Each row is followed by its group and then its class within the group.
[ 0.63 -1.91 -2.12 -1.99 -0.05  0.17 -2.46  0.51  1.38  1.77  0.70  0.83
  1.29  0.06  0.31 -0.59  0.12 -0.35  0.28 -0.25  1.38  0.10  0.24  0.60
 -3.53 -1.11 -2.14  1.51  2.93  0.00 -0.34  1.00 -4.22 -0.59 -1.13  0.24
 -0.94  2.35  1.28 -1.21  1.48  1.30  1.92  1.61  1.36 -1.20 -0.06  0.97
  0.10 -1.80  1.54  0.05  1.82  0.42 -2.46  1.74 -0.23  1.07  0.53  0.37
  1.59  2.13  2.83 -0.54 -0.05 -0.54  6.38 -0.32 -1.86]	gemis > L
[ 0.54 -2.27 -1.97 -1.68 -0.15  0.04 -3.03  0.40  1.73  0.01  0.32  0.79
  0.58  0.64 -0.15 -0.65 -0.08  0.35  0.18 -0.21  1.93 -0.11 -1.52  0.17
 -3.78 -1.10 -1.80  1.43  3.38 -0.12 -0.49  0.24 -3.52 -0.75 -0.91  0.19
 -1.25  2.62  1.45 -1.25  0.77  1.39 -0.60  1.29  1.54 -2.24 -0.10  1.34
 -0.40 -1.59  1.43 -0.12  1.76  0.28 -3.70  1.02 -0.71  0.52  0.31  0.21
  1.07  2.29  2.23 -0.41  0.16 -0.22  6.38  0.68 -1.76]	gemis > L
[ 0.36  0.57 -0.34 -1.09  0.10 -0.20  0.33 -0.04  0.88  0.16  1.61 -0.19
 -0.24  1.46 -0.65 -0.38 -0.34 -1.51  0.82  0.51 -0.14 -1.03  0.81  0.53
 -0.19 -0.72 -2.12  0.23  0.10 -0.29 -0.17  0.42 -0.51  0.13  0.09  0.33
 -0.70 -0.13  1.28  0.86 -0.20  0.07  0.11  0.73  1.19 -0.96 -0.12  0.64
 -0.02  0.56  0.80  1.59  0.50  1.03 -0.22  1.09 -0.47  0.87 -0.20  0.09
  0.73  0.37  1.37 -0.47  0.27 -0.01  1.23  0.90 -0.31]	vitek > P
[-0.03 -0.50 -0.96 -0.90 -0.25  0.17 -1.20  0.12  0.90 -0.84  0.13  0.06
  0.52  0.04 -0.28 -0.27 -0.20  0.12  0.20 -0.15  0.18 -0.08  0.56 -0.10
 -0.42 -0.24 -0.53  0.23  1.27  0.12  0.09  0.24 -0.37 -0.41 -0.31  0.31
 -0.27  1.32  0.21 -0.57  0.08  0.61 -0.08  0.58  0.42 -0.73  0.06 -0.45
 -0.12 -0.81  1.40 -0.68  0.55  0.15 -0.96  0.30 -0.61  0.24  0.36 -0.32
  0.40  0.66  0.42  0.03 -0.13 -0.08  3.13  0.25 -1.54]	Gogag > G
[ 0.79  0.19 -0.24 -1.10 -0.40  0.35 -0.25 -0.44  0.88  0.26  1.40  0.23
  0.61  1.29 -1.44 -0.54 -0.40 -0.98  0.52  0.56  0.61 -0.45  0.51  0.22
 -1.02 -0.77 -2.11  0.62  0.77 -0.62 -0.51  0.45 -0.59 -0.03  0.11  0.41
 -1.04  0.85  1.56  0.70  0.26  0.58  0.57  0.16  1.30 -1.24  0.15  0.50
  0.53  0.08  0.83  1.39  0.43  0.52 -0.68  0.66 -0.99  0.84  0.27 -0.14
  0.95  0.31  1.09 -0.57  0.32 -0.07  2.09  1.32 -0.42]	vitek > K
[ 0.71 -0.08 -0.89 -2.97 -0.11 -0.35 -0.02 -0.03  2.19  0.91  2.26  1.12
 -0.32  2.29 -0.50 -0.72 -0.33 -2.13  0.56  0.25 -0.32 -1.41  0.74  0.48
 -2.43 -1.26 -3.06  0.57  2.29 -0.46 -0.88  0.28 -2.97 -0.26 -0.11  0.38
 -1.48  0.98  2.20  0.52  0.30  0.33  0.46  0.73  1.99 -1.41 -0.22  2.39
  0.12 -0.43  1.67  2.60  1.73  0.61 -2.07  2.39 -1.71  1.11 -0.14  0.86
  1.47  0.46  2.80 -0.48  0.44 -0.23  4.00  2.51 -0.74]	vitek > P
[ 1.11 -2.04 -1.64 -0.71 -0.09 -0.09 -1.73  0.22  0.14 -0.28 -1.03  0.60
  0.00 -0.09  0.00 -0.04  0.57  0.46  0.25  0.27  1.81  0.02 -0.10 -0.47
 -2.87 -0.01 -0.21  1.03  1.42  0.04 -0.17  0.01 -3.64 -0.74 -0.67 -0.38
  0.58  1.84  0.69 -0.99  0.49  0.70  0.10 -2.14  0.68  0.03 -0.46  1.50
 -0.79 -1.92 -0.22 -0.68  1.59 -0.71 -2.47  0.77 -0.05 -0.14 -0.13  0.32
  0.44  0.89  1.07 -0.44  0.28 -0.31  4.23 -1.13 -1.03]	gemis > L
[ 0.98 -0.18 -2.08 -2.96 -0.54 -0.04 -0.33 -0.08  1.40 -0.57  3.57  0.24
  1.24  1.73 -1.30 -0.90 -0.27 -2.31  0.78  1.01  0.78 -1.17  0.53  1.33
 -1.29 -1.46 -4.05  2.02  2.20 -0.55 -0.14  0.59 -3.77  0.01 -0.66  0.28
 -2.21  1.00  2.64  0.97  0.04  0.92  0.41  2.04  1.92 -0.75 -1.17  1.44
  0.79 -0.44  2.20  2.03  1.35  0.91 -1.03  2.17 -1.07  1.13  0.28 -0.26
  1.64  1.41  3.11 -1.21 -0.09  0.28  4.57  0.81 -1.71]	vitek > K
[ 1.32 -1.86 -2.30 -2.96 -0.01 -0.88 -1.66  1.25  0.07 -0.51  1.65  0.75
  0.18 -0.14  0.11 -0.82  0.89 -2.41 -0.46  0.68  1.70 -0.92  1.25  2.45
 -3.87 -0.20 -1.91  2.76  1.21 -0.20  0.42 -0.22 -6.38 -0.68 -0.42 -0.60
 -0.71  1.56  2.99 -0.45  0.82  1.35  0.60  2.26  2.18 -0.49 -1.40  4.13
  1.03 -0.84  0.00  2.73  3.12  0.83 -1.67  2.61 -0.13  1.04 -0.57  1.59
  1.45  2.24  2.90 -1.54  0.70 -0.20  4.79 -1.61 -2.33]	Fuz > Y
[ 0.66 -0.74 -2.16 -2.89  0.12  0.00 -2.66 -0.11  2.34  0.19  1.04  0.88
  0.68  1.76 -0.31 -0.78 -0.28 -1.06  0.66  0.31  0.81 -1.03  0.94  0.45
 -3.23 -1.18 -3.17  1.43  3.75 -0.01 -0.65  0.82 -3.77 -0.88 -0.82 -0.19
 -1.23  2.34  2.46 -0.07  0.17  1.72  0.49  2.30  2.13 -1.57  0.16  1.87
  0.12 -1.48  2.23  1.76  2.25  0.97 -3.31  1.94 -0.90  1.19  0.31 -0.03
  1.66  1.36  3.39 -0.74  0.01  0.00  6.38  1.62 -1.69]	Gogag > G
[ 0.92 -0.64 -2.94 -3.79  0.09 -0.40 -1.53  0.26  2.49 -0.42  3.17 -0.69
  1.19  2.11 -0.58 -1.53 -0.33 -1.96  0.67  0.73  1.46 -1.41  1.11  1.08
 -3.34 -1.28 -4.74  2.22  2.84 -0.21 -1.17  0.86 -5.85 -0.87 -0.57  0.25
 -2.47  1.89  3.41  0.71  0.18  1.55  0.15  2.96  2.35 -1.59 -0.75  2.36
  0.16 -1.40  2.50  3.01  3.00  1.34 -2.91  3.00 -1.14  1.73  0.52  0.30
  2.77  1.98  3.92 -1.54  0.06 -0.04  6.38  0.96 -2.09]	Gogag > G
[-0.42 -1.36 -0.61 -0.26  0.01  0.14 -2.06  0.01  0.91  0.22 -1.82  0.06
  0.05 -0.34  0.79  0.58  0.30  2.24  0.02 -1.12 -0.01  0.26 -0.87 -1.19
 -1.91 -0.11  1.04 -0.34  1.64  0.26 -0.26  0.28 -1.10 -1.19  0.02 -0.12
 -0.42  1.68 -1.05 -1.85 -0.30  0.05  0.05 -0.21 -0.59 -0.37  0.49 -0.14
 -0.76 -1.34  0.33 -1.79  0.38 -0.41 -2.55 -0.57  0.37 -0.07  0.47  0.27
 -0.40  0.51  0.08  0.99  0.16  0.34  2.90 -0.43 -0.24]	gemis > L
[ 0.77  0.45 -1.12 -2.60  0.56 -0.02 -0.06  0.10  1.74 -0.09  2.43  1.30
  0.66  1.82 -0.41 -0.29 -0.61 -2.76  0.64  1.25  0.47 -1.41  0.84  1.13
 -0.94 -0.55 -3.00  1.10  0.69 -0.36 -0.83  0.62 -2.73 -0.08  0.10 -0.81
 -1.10  0.51  2.26  1.40  0.18  1.06  0.08  1.59  1.70 -0.64 -0.44  1.99
  0.62  0.16  1.03  2.57  0.99  0.96 -0.96  1.65 -0.66  1.31  0.11  0.12
  1.03  0.61  2.12 -0.77  0.13  0.04  2.77  1.29 -0.62]	vitek > P
[ 0.40  0.06 -1.42 -3.18 -0.04  0.00 -0.25 -0.01  1.36  0.23  1.68 -0.17
  0.72  2.75 -1.05 -0.90 -0.97 -1.71  0.69  0.94  0.16 -1.22  0.67  0.48
 -2.01 -0.72 -2.93  0.97  1.62 -0.41 -0.48  0.53 -2.50 -0.12 -0.14  0.28
 -1.20  0.46  2.01  0.56 -0.15  0.84  0.16  0.97  0.85 -0.89 -0.42  1.55
 -0.10 -0.02  1.65  2.51  1.53  0.89 -0.99  1.47 -0.75  1.46  0.07  0.39
  1.37  0.31  2.32 -0.57  0.04 -0.58  3.11  1.72 -0.78]	vitek > P
[ 0.51 -2.11 -0.88 -2.40  0.03 -0.36 -2.39  0.39  1.59  0.98 -0.98  0.63
 -0.57  0.68  1.63 -0.15 -0.38 -0.20  0.24 -1.80 -0.02 -0.27  0.29  0.54
 -4.96 -0.53 -1.10  1.14  2.51 -0.23 -0.50 -0.23 -4.14 -0.51 -0.45  0.09
 -1.03  2.13  1.60 -1.82  0.89  1.64 -0.35  0.64  1.60 -3.26 -0.01  2.66
 -0.06 -1.07  0.48  1.09  2.11  0.26 -3.71  2.76  0.09  1.23  0.08 -0.92
  1.31  0.38  2.45 -0.14  0.52 -0.60  5.87  0.97 -1.60]	gemis > Z
[ 0.42 -1.14 -1.53 -1.62 -0.80 -0.77 -0.43  0.06  0.03 -0.62  0.88  0.52
  0.46  0.42  0.16 -0.39  0.56 -1.40 -0.05  0.23  1.13 -0.19  0.72  1.13
 -2.19 -0.27 -0.35  1.69  0.43  0.30 -0.02 -0.20 -3.28 -0.35 -0.31 -0.05
 -0.13  0.60  1.07  0.36  0.08  0.35  0.46  0.78  0.92 -0.30 -0.16  2.51
  0.44 -0.49  0.53  2.08  1.39  0.07 -0.38  1.10 -0.08  0.44  0.09  0.75
  0.27  0.47  1.74 -0.50  0.36 -0.13  1.88 -0.97 -0.45]	Fuz > C
[-0.83 -0.93  1.05  1.27  0.03  0.16 -0.95 -0.70 -0.03  1.06 -2.15 -0.15
 -0.62 -0.58  1.35  0.44 -0.16  2.04 -0.20 -1.09 -0.75  0.55 -0.98 -1.08
 -0.48  0.53  2.14 -1.05  0.39  1.54 -0.47 -0.48  2.11  0.05  0.01 -0.57
  0.34  0.05 -1.38 -1.41  0.14  0.18 -0.28 -1.45 -1.06  0.02  0.85 -1.48
 -0.99 -0.47 -0.72 -2.18 -0.93 -0.84 -0.91 -1.14  0.28 -0.41  0.82 -0.23
 -1.12 -0.47 -1.44  0.65 -0.07  0.35 -0.99  0.59  0.57]	gemis > Z
[ 0.24 -1.41 -1.55 -2.01  0.25 -0.30 -2.42  0.03  1.28  0.24  0.01  0.30
 -0.47  0.83  1.16 -0.16  0.01  0.28  0.37 -0.50 -0.03 -0.18 -0.02  0.33
 -3.85 -0.42 -0.64  0.57  3.11 -0.15 -0.10  0.11 -3.30 -0.79 -0.57  0.27
 -1.02  1.63  1.06 -1.31  0.08  1.15  0.02  0.46  0.91 -1.10  0.04  1.78
 -0.27 -0.94  2.32  0.87  1.38 -0.22 -3.32  0.68  0.47  0.68  0.22  0.88
  0.88  1.26  2.07 -0.06  0.49 -0.20  5.41  1.08 -1.34]	gemis > Z
[ 1.00  0.15 -1.11 -2.21 -0.21  0.16 -0.75 -0.10  1.61 -0.24  2.09  0.55
  1.16  1.64 -1.13 -1.11 -0.48 -1.37  0.64  0.44  0.80 -0.86  0.70  0.92
 -0.90 -1.35 -3.81  1.50  2.42 -0.15 -0.37  0.82 -2.39 -0.15 -0.80  0.05
 -1.57  1.24  2.27  0.41  0.14  1.03  0.71  1.58  2.16 -1.61 -0.31  0.74
  0.48 -0.79  2.14  1.03  1.61  1.31 -1.11  1.79 -0.86  1.04  0.05 -0.14
  1.35  1.52  2.49 -0.77 -0.03 -0.10  5.77  1.26 -1.32]	Gogag > G
[-0.11  0.87  0.17 -1.45  0.12  0.16 -0.68  0.00  1.34  1.10  0.42 -0.06
  0.34  0.88  0.11 -0.69 -0.77 -0.03  0.52 -0.21 -0.84 -0.32 -0.01 -0.32
 -0.30 -0.86 -1.20 -0.32  1.23 -0.16 -0.44  0.40  0.91  0.35  0.00  0.48
 -1.29 -0.51 -0.35 -0.28 -0.46  0.26 -0.96 -0.15  0.47 -1.23  0.11 -0.87
 -0.52  0.20  1.83  0.05 -0.17  0.04 -1.13  0.04 -0.67  0.97  0.26 -0.50
  0.53  0.20  0.48  0.10 -0.28 -0.03  1.31  2.14  0.19]	Gogag > F
[ 0.82  0.37 -0.99 -1.57  0.41 -0.36 -0.19  0.17  0.28 -0.04  1.47  0.66
 -0.26  0.46 -0.56 -0.13  0.44 -1.70 -0.30  0.56  0.91 -0.94  0.69  1.32
 -1.93 -0.26 -1.73  1.66  0.49  0.00 -0.03 -0.47 -3.94  0.20 -0.16  0.00
 -0.60  0.79  1.71  0.27  1.05  0.62  0.14  1.07  0.97 -0.19 -0.72  2.27
  0.43 -0.19  0.11  1.94  1.52  0.58 -0.68  1.67  0.12  0.51 -0.55  0.80
  1.52  0.83  1.68 -0.78  0.60 -0.01  2.29  0.10 -1.00]	Fuz > Y
[ 0.05  0.54 -0.98 -3.28  0.50 -0.59 -0.41  0.12  2.27  0.21  2.54  0.53
  0.09  2.21  0.25 -0.47 -1.22 -1.93  0.49  0.50 -0.97 -1.01  0.69  0.66
 -2.18 -0.57 -3.17  0.92  1.68  0.10 -0.42  0.31 -3.00 -0.38  0.15  0.36
 -1.20  0.79  2.56  0.55  0.21  0.84 -0.08  1.50  1.80 -1.57 -0.20  1.66
  0.21  0.69  2.18  2.72  1.33  0.60 -2.26  1.91 -1.08  2.06  0.81 -0.05
  1.30  0.63  2.79 -0.55 -0.03  0.16  3.30  2.60 -1.22]	Gogag > F
[ 1.09 -0.84 -1.13 -2.28  0.12 -0.20 -0.29  0.07  1.17  0.89  1.74  0.74
  0.35  1.54 -0.43 -0.71 -0.14 -1.84  0.26  0.63  0.48 -0.92  1.10  0.69
 -2.12 -0.09 -2.36  1.51  0.62 -0.31 -0.50  0.32 -3.50 -0.65 -0.06  0.16
 -1.42  0.70  2.40  0.56  0.41  1.05  0.48  0.71  1.87 -0.41 -0.53  2.01
  0.73 -0.27  0.65  2.20  1.83  0.70 -1.48  1.64 -0.52  1.24 -0.15  0.75
  1.14  0.96  2.53 -0.77  0.16  0.06  3.66  0.39 -2.10]	vitek > P
[ 0.95 -0.04 -0.01 -1.80  0.23 -0.73 -0.24  0.70 -0.33  0.01  2.11  0.54
  0.16 -0.39 -0.23 -0.60  0.79 -2.67 -0.26  0.50  0.83 -1.04  1.09  2.36
 -2.35 -0.44 -1.74  2.30  0.11  0.05  0.61 -0.45 -4.48 -0.17 -0.17  0.31
 -0.88  0.66  2.37  0.03  0.56  0.89  0.45  1.64  2.06  0.11 -1.03  2.89
  0.70 -0.27 -0.54  2.81  1.65  1.03 -0.71  1.96 -0.21  0.51 -0.46  1.03
  0.38  1.32  2.23 -0.94  0.49 -0.23  2.63 -0.62 -1.93]	Fuz > Y
[ 0.49 -0.23 -1.48 -1.08 -0.62  0.29  0.14 -0.31  1.17 -0.16  0.60  0.49
  0.54  1.35 -1.10 -0.45  0.05 -0.81  0.17  0.55  1.17 -0.57  0.88 -0.05
 -0.76 -0.64 -2.16  0.42  0.93 -0.45 -0.39  0.50 -1.82 -0.28 -0.03 -0.08
 -1.66  0.78  1.11  0.52 -0.04  0.35  0.34  0.65  0.98 -0.44 -0.41  1.33
  0.20 -0.48  1.55  1.25  0.90  0.46 -0.74  0.40 -0.44  0.91 -1.24  0.22
  1.48  0.27  1.60 -0.63  0.36  0.23  2.42  0.51 -1.02]	vitek > P
[ 0.83 -1.08 -0.96 -1.41 -0.14 -0.53  0.02  0.16 -0.02  0.59  1.21  0.71
 -0.52  0.98 -0.55 -0.84  0.61 -2.21  0.08  0.42  0.84 -0.98  1.17  0.87
 -2.55  0.75 -1.01  1.48  0.26  0.09  0.09 -0.11 -3.76  0.00  0.00 -0.49
 -0.43  0.45  1.63  0.42  0.53  0.70  0.50  0.39  2.14  0.18 -0.43  3.31
  0.59 -0.23 -1.76  2.47  2.20  0.23 -0.74  1.73  0.18  0.56 -0.93  1.15
  0.77  0.08  2.31 -0.99  1.06  0.16  1.23 -0.78 -0.73]	Fuz > C
[ 1.25 -0.86 -1.77 -3.10 -0.13  0.28 -1.49 -0.15  2.06  0.48  2.51  0.65
  0.68  2.52 -1.95 -1.49 -0.61 -2.09 -0.24  0.81  1.73 -0.87  1.23  0.54
 -2.90 -1.77 -5.35  1.97  3.55 -0.44 -0.83  0.96 -3.74 -0.02 -2.04  0.12
 -2.19  1.66  3.29  0.91  0.61  1.63  0.84  1.59  3.10 -1.59 -0.40  1.85
  0.58 -0.81  2.58  2.22  2.25  1.39 -2.57  2.41 -1.28  1.58  0.54  0.83
  1.85  1.42  3.90 -1.70  0.36 -0.29  6.38  2.25 -1.94]	vitek > K
[ 0.69 -1.83 -2.22 -2.25 -0.54 -0.83 -1.03 -0.27  0.95 -0.56  1.17  1.03
  0.07  0.19  0.38 -0.78  0.63 -1.70 -0.25  0.27  1.14 -0.43  0.73  1.67
 -4.20  0.10 -1.29  2.17  1.29  0.09 -0.04 -0.55 -6.04 -0.71 -0.26 -0.22
 -0.55  1.36  2.26 -0.45  0.41  0.82  0.49  2.83  1.42 -0.06 -1.18  3.76
  0.69 -1.16 -0.20  1.73  3.28  0.41 -2.36  1.96 -0.01  0.83 -0.59  1.40
  0.91  1.45  2.52 -1.21  0.69 -0.40  4.35 -1.35 -1.54]	Fuz > C
